Moves between objects:
state | @ ~ ^ ! $ %
zs | ch mr qp pb qm pg
bs | qh sb mb nf gm sn
pm | mr gz jl zp pg zn
ch | dq qp pb rq bd bm
mb | nf bz pc zb bs nq
mf | pr fq rt ns qt sm
jl | zp dh tl gn pm hh
gl | ct gm lj pn lq pc
jt | gg ch dq tc cl qm
rh | lg bp mj zn cj td
cl | ds bd jt gg zl cz
cr | bg ds th sq fq zl
bm | zs pm mr qp hg qf
bq | sg zc qg bn hp sz
zn | dz cp hh gz lg bp
rl | nq sq qt sd ns cr
dg | rh pq bp mj mh cg
hg | qm pg bm zs zd tl
cp | hh jr mh cj mj tq
rm | hz fm rd sz qr rr
rq | zl cz jf cl dq qp
cc | cg sg jq lt zm hp
tc | sc rq zl nb gg ch
ft | bs nq sb mb nj ns
rr | mq nf lq fm pn bs
rn | nj ns sn ft bz mf
nt | ql pn fc qr rd gl
lt | pq nr mc tq cg sg
nb | cr cl ds th sc rq
dq | tc pb rq zl jt zs
sg | jq qg bn nr fb gq
qp | pb zp zd cz zs pm
hp | fb gq bq sg bh hz
sm | cq tc sc fq th jt
sj | hp sz gq bq jb rm
hz | sj rd sz gq ht mq
sb | mb sd bz pc ft rl
cg | td jq lt pq gh fb
lq | fm zb gl ct rr mb
pb | rq zd cz jf ch mr
bn | nr jb bh fj sg zc
zp | zd tl gn hg mr gz
gq | bq ql zc qg sj rd
bd | jt zs ch dq jf hg
zm | gh fb cc cg mc bh
gg | sm dq tc sc ds bd
sq | qt sm cq mf bg ds
ql | zc fc qr ht sz ct
zc | qg qr ht jb gq nt
bg | rl th sq qt rt nb
ht | jb rm hz sj zc fc
mj | zn zh cp hh rh pq
gm | lj ft bs qh zb rn
jr | mh cg td dg zh zm
mc | tq fj zm gh lt bn
pg | bm dz pm mr gn lg
mr | qp jl zp zd bm dz
pn | fc qh rr mq ct gm
fb | cc bq sg jq fj sj
zh | cp gh jr mh bp mc
pq | bp mc tq zh td jq
jf | cl qm bd jt rq zd
nf | lq pc zb gl qh sb
cq | mf sc fq rt sq gg
bh | fj sj hp fb bn ht
qm | bd bm zs ch cz gn
hh | gz mh cj dh zn zh
rd | sz ct nt ql rm lq
gn | hg qf pg bm zp dh
fj | zm hp fb cc nr jb
zb | gl nj gm lj nf bz
nq | sb qt sd bz sn bg
lg | qf mj zn dz dh dg
mq | rm lq fm rd fc qh
td | dg lt pq bp jr cc
qf | pg zn dz pm tl rh
pr | rn rt ns sn sd cq
qh | rr mb nf lq lj ft
sz | gq nt ql zc hz fm
ds | th jt gg sm nb jf
qt | sd cq mf pr rl th
th | sq gg sm cq cr cl
cz | jf hg qm bd pb zp
bz | pc pr rn nj sb qt
fq | rt nb cr bg cq tc
fm | rd gl ct nt mq nf
jq | lt bn nr mc cc bq
cj | dh dg rh lg hh jr
tq | zh zm gh jr pq nr
qg | bn ht jb bh bq ql
mh | cj td dg rh cp gh
tl | gn lg qf pg jl cj
zl | nb jf cl ds tc pb
fc | qr rr mq rm nt lj
ct | nt lj pn fc fm zb
ns | sn bg rl nq pr fq
lj | pn bs qh rr gl nj
sc | fq zl nb cr sm dq
dz | pm hh gz jl qf mj
sd | bz mf pr rn nq sq
dh | tl rh lg qf gz mh
zd | cz gn hg qm qp jl
gz | jl cj dh tl dz cp
jb | bh hz sj hp qg qr
qr | ht mq rm hz ql pn
gh | jr cc cg td tq fj
rt | ns cr bg rl mf sc
bp | mj tq zh cp dg lt
nj | gm sn ft bs pc pr
nr | mc bh fj zm jq qg
sn | ft rl nq sb rn rt
pc | zb rn nj gm mb sd

The rows follow the links: the fewer symbols apart two objects are, the more alike their rows tend to be.

Each row is also shifted at random along 3 hidden directions that mean nothing.

Some objects, each with a row of numbers:
zl: 38,-32,3,-22,2,-24,-4,8,-5,-28,6,-25,26,15,-34,-15,-12,-42,-56,23,-2,-13,-1,-37,-20,-49,-2,9,9,-14,23,-53,3,-27,-33,49,-58,20,-52,-18,46,-58,6,16,28,18,9,-10,-60,-7,-2,23,31,4,23,-22,-15,-44
rm: -111,11,-20,10,-15,11,-7,29,-21,-16,-15,-8,3,-15,-2,-26,39,21,2,-7,20,-3,-4,24,24,37,2,0,-16,43,-25,53,14,40,-1,-54,39,-44,18,28,-10,13,0,-1,-21,-16,-14,-8,20,7,36,46,5,2,-41,29,3,68
gq: -31,9,-2,18,-4,25,-13,36,-38,-17,-12,-52,-11,-34,-14,-12,19,39,-2,-24,-7,22,10,37,0,38,-26,0,2,58,-26,56,28,22,19,-64,42,-44,19,28,-24,18,-7,17,4,23,15,-5,12,-4,48,27,10,-33,-36,24,-2,63
gh: 100,26,15,17,17,41,5,-3,2,31,4,-13,-42,-31,32,40,-29,51,34,-40,-25,31,6,50,-10,32,-23,-9,22,7,9,24,4,-10,51,-45,42,-12,37,8,-38,38,-8,14,-1,20,9,19,22,-9,10,-52,-32,-19,8,0,-4,9
ds: 31,-18,-15,-26,-3,-20,5,-2,15,-6,28,53,27,33,-2,-11,-8,-48,-27,30,18,-25,-23,-51,25,-27,24,11,-11,-46,34,-50,-11,-15,-39,49,-50,23,-29,-17,40,-33,11,-3,-14,-24,-21,-1,-42,1,-13,26,2,51,17,-19,-17,-52
nj: -12,-16,-27,-28,-28,-12,-16,11,-13,-38,-23,7,46,34,-31,-35,58,-21,8,27,32,-28,12,-26,0,-4,38,3,-50,8,-28,-4,-25,45,-25,12,-10,12,-6,0,-1,-22,0,-28,-28,-32,1,-10,23,18,-9,34,12,-10,-36,36,44,37
rn: -60,-29,-30,-52,-28,-1,-25,33,-21,-66,-28,-16,57,30,-46,-38,50,-18,-22,21,30,-31,10,-28,-19,-21,34,-3,-41,4,-4,-32,-20,38,-29,20,-27,18,-26,-8,14,-61,5,0,-16,-22,8,-13,-12,11,12,43,19,-21,-27,36,33,21
cg: 71,22,13,14,12,45,4,10,0,23,-1,-20,-39,-33,28,38,-19,54,23,-48,-19,30,3,52,-13,29,-22,-10,23,10,9,22,10,-5,54,-50,45,-16,35,7,-30,24,-5,22,-3,17,5,16,14,-7,22,-47,-30,-19,10,2,-6,5
bm: -24,-7,38,20,17,-33,12,-33,19,23,7,-22,-16,-4,-3,16,-51,-24,-27,5,-35,12,1,-11,-26,-41,-25,-1,40,-13,8,-29,8,-57,-1,47,-34,19,-33,-24,27,-9,-1,1,51,36,9,-4,-29,-13,-31,-29,11,4,44,-51,-25,-58
rq: 24,-13,7,3,9,-32,14,-31,25,18,30,41,7,19,6,-1,-29,-52,-20,32,-2,-13,-17,-47,20,-29,3,13,9,-40,26,-38,0,-36,-38,55,-44,18,-29,-11,35,-4,10,-12,11,-3,-11,-2,-39,-5,-33,7,7,44,26,-36,-25,-61
jl: 43,11,35,13,16,-29,18,-34,36,30,-12,-8,-28,-10,16,30,-42,2,-7,-15,-24,10,-6,11,-34,-38,-17,-14,43,-12,14,-17,-4,-48,25,30,-16,16,-16,-33,17,-6,-5,2,40,21,-17,-6,-5,-7,-30,-56,-19,17,56,-44,-22,-51
sm: -20,-33,2,0,16,-17,-11,-24,-11,-3,50,8,27,37,-31,-17,-27,-64,-19,48,-20,-8,24,-66,11,-18,-4,28,-10,-37,5,-45,1,-14,-60,58,-52,40,-20,8,7,7,11,-8,13,22,54,14,-36,-9,-32,26,49,-31,-14,-13,18,-43
ft: -21,-30,-24,-33,-27,-7,-25,23,-30,-65,-34,-31,52,28,-53,-43,58,-16,-14,22,24,-23,23,-25,-26,-15,26,-1,-41,18,-26,-11,-18,41,-25,15,-23,17,-22,1,-1,-45,0,-8,-7,-13,20,-11,4,11,6,41,30,-42,-38,35,45,39
jq: -35,19,4,5,11,53,-3,35,-13,6,6,-25,-30,-41,23,28,-12,52,5,-46,-11,27,-1,49,-1,35,-25,0,18,20,16,27,20,2,43,-62,45,-27,30,17,-26,13,-4,34,-8,14,5,12,1,-7,48,-18,-20,-17,-5,9,-16,22
bq: 18,20,-1,21,5,33,-5,25,-20,6,2,-15,-24,-38,14,4,9,44,14,-30,-2,20,2,42,15,46,-23,-3,3,34,-12,52,21,19,25,-67,51,-41,30,29,-28,33,-6,14,-9,4,3,5,22,-4,39,10,-9,-13,-27,17,-9,47
cz: -37,-16,13,-12,5,-30,10,5,13,-9,2,-10,4,4,-9,-1,-29,-25,-57,5,-11,-7,-20,-20,-21,-52,-8,-4,28,-18,31,-42,8,-48,-14,44,-48,11,-50,-30,56,-57,4,19,35,15,-21,-15,-55,-10,-3,-1,9,33,49,-45,-44,-60
mj: 148,25,21,-11,-3,13,16,7,29,10,-44,-28,-34,-30,27,42,-19,56,7,-53,-4,15,-12,56,-51,-20,-7,-33,37,5,21,-9,-10,-29,69,-19,17,-2,0,-35,3,-33,-16,25,13,5,-38,-4,12,-2,10,-77,-54,16,58,-17,-20,-21
jf: 64,-7,15,15,14,-39,16,-50,27,35,37,51,1,25,11,3,-38,-54,-7,38,-8,-8,-12,-47,27,-24,2,16,10,-45,18,-28,-1,-36,-38,59,-41,19,-19,-10,25,17,10,-23,13,-1,-6,3,-23,-6,-49,-3,11,36,22,-42,-22,-63
zn: 40,14,46,35,24,-4,12,-44,19,44,-1,-26,-45,-14,19,45,-57,17,23,-21,-47,33,18,27,-35,-9,-33,-10,44,-8,1,-6,-3,-43,39,10,8,18,12,-15,-17,36,-12,-2,39,43,26,10,13,-11,-35,-77,-15,-26,35,-32,-2,-37
ct: -49,10,-35,-23,-38,-7,-2,37,-3,-32,-43,24,23,-1,2,-35,75,20,8,-3,57,-26,-28,17,20,16,36,-13,-34,35,-21,43,-6,48,1,-40,30,-39,2,8,10,-25,-2,-11,-40,-56,-58,-24,33,20,32,46,-21,40,-26,37,1,68
cp: -14,30,12,-1,11,26,18,-2,31,36,-5,16,-40,-26,52,53,-34,44,23,-41,-8,17,-19,46,-12,3,-8,-21,33,-22,32,-9,-7,-24,55,-21,25,-2,17,-21,-5,3,-5,19,-4,-2,-35,14,4,-3,5,-68,-57,29,50,-16,-25,-31
dg: 65,26,22,8,14,27,11,-6,19,29,-11,-16,-39,-29,36,49,-33,48,22,-44,-20,27,0,49,-27,3,-17,-15,31,-6,17,0,-2,-25,58,-25,26,-2,23,-13,-19,10,-13,18,7,15,-6,10,14,-5,3,-69,-39,-5,37,-11,-10,-18
gg: -27,-26,-7,-23,2,-18,-1,2,4,-13,29,24,23,25,-16,-11,-13,-48,-38,29,7,-19,-12,-51,11,-31,10,12,-3,-35,32,-55,1,-21,-45,53,-54,26,-37,-11,39,-38,12,1,6,-5,2,0,-54,-3,-10,28,22,21,16,-24,-18,-51
rl: 40,-25,-10,8,8,-15,-15,-49,-10,7,41,38,33,56,-29,-22,0,-68,27,62,-9,-16,40,-67,26,4,15,27,-38,-35,-26,-21,-19,22,-55,52,-31,45,8,18,-28,44,7,-42,-13,0,66,21,9,4,-56,24,46,-46,-51,16,54,-10
qt: 56,-27,-19,-16,-5,-15,-13,-18,-10,-17,19,27,44,48,-27,-22,15,-52,5,48,8,-21,23,-56,12,-11,27,14,-35,-30,-10,-32,-21,21,-48,47,-35,40,-12,3,-3,-2,7,-26,-11,-10,33,6,-2,8,-36,31,30,-21,-28,16,42,-11
qr: 10,29,-31,-2,-25,5,10,25,10,-2,-19,49,-3,-13,33,-18,57,32,28,-10,50,-21,-37,31,48,39,28,-9,-23,24,-16,65,-1,46,13,-57,51,-50,24,19,-2,16,1,-17,-51,-59,-68,-13,42,17,28,36,-40,60,-25,30,-11,63
zh: 9,26,16,0,15,40,9,10,12,17,-8,-21,-36,-35,31,45,-24,52,15,-51,-18,25,-7,53,-27,6,-19,-17,30,-1,25,2,4,-18,59,-36,30,-7,21,-12,-18,-1,-9,28,0,16,-12,12,2,-9,21,-60,-40,-1,33,-9,-14,-15
hp: -15,21,0,28,11,36,-3,13,-19,19,17,-9,-30,-33,20,10,-2,39,22,-25,-10,24,3,39,27,56,-27,5,5,28,-10,52,22,16,22,-63,51,-36,41,34,-36,51,0,13,-13,14,14,15,21,-7,32,5,-5,-17,-28,14,-2,42
tl: -46,12,39,43,32,-24,26,-65,38,70,28,24,-39,1,36,43,-68,-12,26,5,-39,22,1,-1,4,-9,-24,4,33,-37,9,-12,-5,-50,14,33,-5,19,12,-15,-5,56,-4,-20,24,22,7,15,5,-11,-55,-67,-12,13,38,-46,-15,-62
cr: 142,-14,-15,1,5,-26,9,-47,20,19,44,77,26,52,4,-12,-8,-64,20,54,12,-25,2,-67,45,-3,27,21,-27,-58,6,-28,-21,3,-54,61,-35,38,-4,3,4,26,10,-38,-20,-23,12,12,-1,9,-55,17,13,20,-12,-6,18,-38
ht: 112,14,1,26,-8,6,-6,15,-20,-8,-24,-29,-10,-27,-2,-17,31,36,17,-18,4,13,4,36,6,39,-17,-5,-6,53,-42,68,16,32,16,-59,50,-43,28,28,-21,28,-3,-3,-3,1,1,-10,41,3,25,20,4,-22,-39,23,9,70
cj: 13,25,17,-8,3,14,19,-3,34,24,-22,-2,-35,-28,36,48,-28,43,7,-43,-5,14,-21,45,-28,-18,-9,-27,36,-15,32,-13,-5,-33,57,-11,13,-2,1,-31,6,-17,-10,22,7,0,-43,-1,1,-3,3,-70,-53,31,58,-22,-31,-33
fm: -17,16,-32,-7,-29,-11,1,19,1,-21,-33,36,17,0,11,-31,66,17,20,1,50,-25,-24,13,31,25,35,-9,-34,30,-26,53,-5,47,-2,-42,36,-35,15,13,2,2,1,-22,-44,-50,-51,-15,43,19,21,44,-20,39,-30,37,7,67
pm: 58,10,26,-2,1,-32,22,-12,39,13,-27,-14,-25,-13,15,27,-28,9,-24,-20,-10,5,-22,17,-40,-48,-7,-23,40,-10,23,-24,-7,-50,31,25,-22,7,-29,-43,36,-38,-5,14,34,10,-41,-16,-15,-2,-14,-51,-27,36,68,-43,-35,-49
tq: 38,27,8,5,9,46,9,10,9,29,-2,2,-40,-33,44,43,-21,56,26,-49,-9,23,-13,53,-7,22,-12,-14,24,-3,23,16,3,-7,57,-44,40,-15,34,-1,-23,17,-9,22,-10,2,-15,15,12,-6,22,-52,-44,6,25,-1,-15,-2
bg: -19,-31,-22,-33,-8,-8,-12,3,-10,-28,24,27,40,42,-28,-24,10,-47,-20,38,12,-24,10,-55,7,-18,24,15,-32,-33,15,-50,-14,11,-46,43,-44,36,-25,-2,15,-34,11,-7,-15,-13,18,6,-34,2,-14,36,26,-6,-13,9,19,-26
pr: -48,-23,-37,-44,-19,1,-11,10,-5,-36,6,43,49,45,-20,-28,38,-38,-3,34,34,-37,-3,-45,16,-11,43,6,-46,-29,9,-38,-21,29,-40,33,-31,26,-14,-1,11,-35,10,-15,-36,-38,-3,2,-14,13,-10,40,9,10,-19,28,27,-4
ch: 54,-6,20,25,18,-42,18,-54,27,45,41,41,-8,20,13,7,-47,-55,-8,37,-17,-2,-8,-42,24,-18,-7,13,16,-42,13,-22,-2,-42,-34,61,-39,21,-17,-10,23,28,11,-24,21,2,3,4,-21,-6,-52,-10,12,31,25,-47,-14,-62
bp: -94,27,16,15,25,42,9,-5,14,44,22,7,-45,-27,41,52,-47,43,27,-40,-24,30,-1,39,-2,21,-25,-6,28,-20,28,-3,6,-23,46,-28,30,-1,31,-2,-28,32,-6,21,0,15,5,24,-2,-11,7,-61,-35,-2,28,-12,-18,-24

Start, symbols taken left to right, then the object you end at.
Answers are names.
-73,25,-5,37,10,28,4,0,-9,35,31,29,-29,-21,33,3,0,21,39,-8,-2,17,2,24,57,71,-18,14,-7,17,-18,65,21,26,7,-60,55,-40,48,47,-38,79,1,-7,-27,-6,6,17,34,-2,17,17,-8,1,-43,19,-1,45
^ % ! => ql
53,-3,-21,-6,-30,-18,-10,8,-13,-31,-45,-4,28,10,-23,-40,65,2,17,17,34,-21,7,1,1,5,31,-9,-37,40,-48,41,-14,52,-9,-16,20,-16,7,7,-9,-2,-5,-30,-18,-27,-14,-16,50,18,2,35,7,-9,-45,40,35,67
$ ^ ! ~ => qh
48,5,-25,-10,-35,-17,-8,16,-9,-33,-45,3,26,6,-15,-38,70,12,14,7,42,-22,-8,11,4,13,31,-11,-38,40,-40,47,-12,50,-5,-27,24,-25,5,8,-2,-7,-3,-23,-24,-40,-34,-22,47,21,11,39,-7,13,-37,38,21,72
~ ~ => pc
3,-22,-25,-21,-10,-12,-13,-17,-8,-18,14,38,45,50,-24,-28,31,-45,20,46,20,-28,18,-52,18,0,34,13,-47,-23,-16,-19,-25,33,-44,35,-24,30,-3,6,-10,4,4,-34,-27,-27,25,8,14,13,-31,31,20,-15,-39,30,45,7
$ ^ ^ => sd
-6,-21,-29,-34,-25,-8,-15,10,-16,-46,-21,4,47,33,-38,-35,54,-23,2,28,31,-29,12,-28,-6,-10,37,1,-46,3,-21,-13,-25,43,-29,20,-19,17,-12,0,-1,-29,0,-18,-22,-27,10,-9,15,14,-5,38,17,-16,-31,38,43,28
@ @ ! => gl
-49,31,7,14,21,47,11,0,19,46,22,32,-48,-27,58,51,-34,44,42,-38,-9,25,-12,40,18,38,-12,-5,20,-20,30,15,5,-10,47,-41,45,-8,42,9,-30,42,-3,15,-21,0,-12,25,10,-6,11,-52,-48,17,21,-4,-21,-14
$ % => cc
96,11,33,21,20,32,-2,0,-8,18,-13,-66,-37,-35,5,42,-34,52,11,-49,-43,41,28,52,-48,10,-37,-10,38,19,-2,9,8,-22,56,-30,27,-3,20,-3,-32,18,-11,25,31,45,32,10,12,-9,12,-66,-12,-53,17,-6,4,0
@ $ ! => cj
-162,0,-21,0,-21,8,-13,32,-26,-32,-20,-14,13,-9,-18,-33,48,15,-3,1,22,-8,0,11,11,25,8,0,-25,44,-30,42,9,40,-7,-44,27,-35,8,26,-3,0,-2,-2,-18,-12,-7,-13,17,7,37,49,11,-5,-45,33,9,65
% @ $ => pn
150,19,40,19,11,-14,18,-30,31,29,-30,-32,-35,-20,15,41,-38,31,8,-32,-30,22,6,34,-52,-27,-19,-19,43,1,1,-6,-8,-41,53,10,4,10,-3,-34,-3,-1,-15,5,40,28,-7,-3,15,-6,-24,-80,-26,-3,53,-29,-12,-31
$ % => mh
-97,-33,-18,-18,-2,-4,-26,-8,-31,-28,18,0,44,40,-45,-33,21,-45,4,43,0,-15,38,-51,4,1,18,24,-42,-10,-25,-22,-13,32,-47,35,-30,32,-4,16,-17,4,5,-19,-9,0,55,11,1,5,-24,39,45,-53,-48,28,49,14
$ ! ^ => sb
53,23,19,25,21,44,2,-2,-8,33,13,-26,-41,-33,23,38,-30,46,31,-38,-30,40,18,46,-6,37,-31,0,22,8,0,27,15,-7,43,-46,44,-16,40,16,-41,47,-8,18,8,31,31,19,17,-11,15,-43,-14,-39,-3,4,0,11
% % ~ ! => ht
-91,-23,-31,-27,-8,-3,-13,-7,-8,-22,22,41,44,47,-22,-26,23,-47,10,46,18,-26,14,-56,24,0,31,18,-46,-33,-4,-30,-19,32,-46,32,-28,31,-4,11,-5,-1,12,-23,-31,-27,21,11,-2,10,-23,36,20,-9,-35,25,36,-3
@ ~ => pr
129,-25,8,-2,5,-33,0,-19,-2,-11,12,-5,22,26,-26,-12,-17,-50,-35,35,-11,-10,10,-45,-5,-38,2,11,4,-19,6,-43,-3,-21,-38,59,-53,25,-37,-12,28,-22,7,-6,25,14,23,-5,-36,-5,-25,14,34,-5,10,-22,-3,-42
^ $ % ^ => pb
-46,-3,20,15,17,-37,19,-34,28,32,24,30,-13,7,11,12,-47,-37,-21,17,-15,-1,-16,-30,9,-31,-13,8,28,-33,23,-33,2,-48,-19,50,-38,17,-27,-20,34,1,5,-3,26,10,-11,-1,-34,-9,-35,-14,4,38,39,-48,-32,-65
% % => lg
65,0,-26,-16,-34,-21,-12,17,-10,-40,-52,-3,33,13,-25,-41,72,5,8,12,36,-24,1,1,-5,3,36,-10,-40,38,-42,31,-17,49,-6,-14,15,-16,-1,3,-2,-18,-5,-28,-22,-33,-23,-22,45,18,4,38,2,0,-36,41,35,69
! ^ $ @ => mq
74,-12,7,9,11,-38,11,-37,26,22,35,40,8,26,4,-2,-32,-52,-16,36,-7,-14,-12,-46,20,-27,2,14,8,-39,16,-35,-3,-31,-39,61,-42,24,-25,-13,28,4,13,-17,13,-1,0,-2,-30,-4,-40,3,15,32,21,-35,-19,-60
~ ~ => zd
152,-22,-14,-3,-18,-25,-15,-29,-17,-22,-18,0,40,45,-42,-37,43,-37,25,43,9,-22,40,-39,-8,-2,24,7,-47,6,-50,1,-25,38,-37,36,-18,29,2,6,-22,13,-2,-43,-7,-12,41,-4,38,12,-40,19,33,-47,-48,35,67,33
@ ! @ => lj
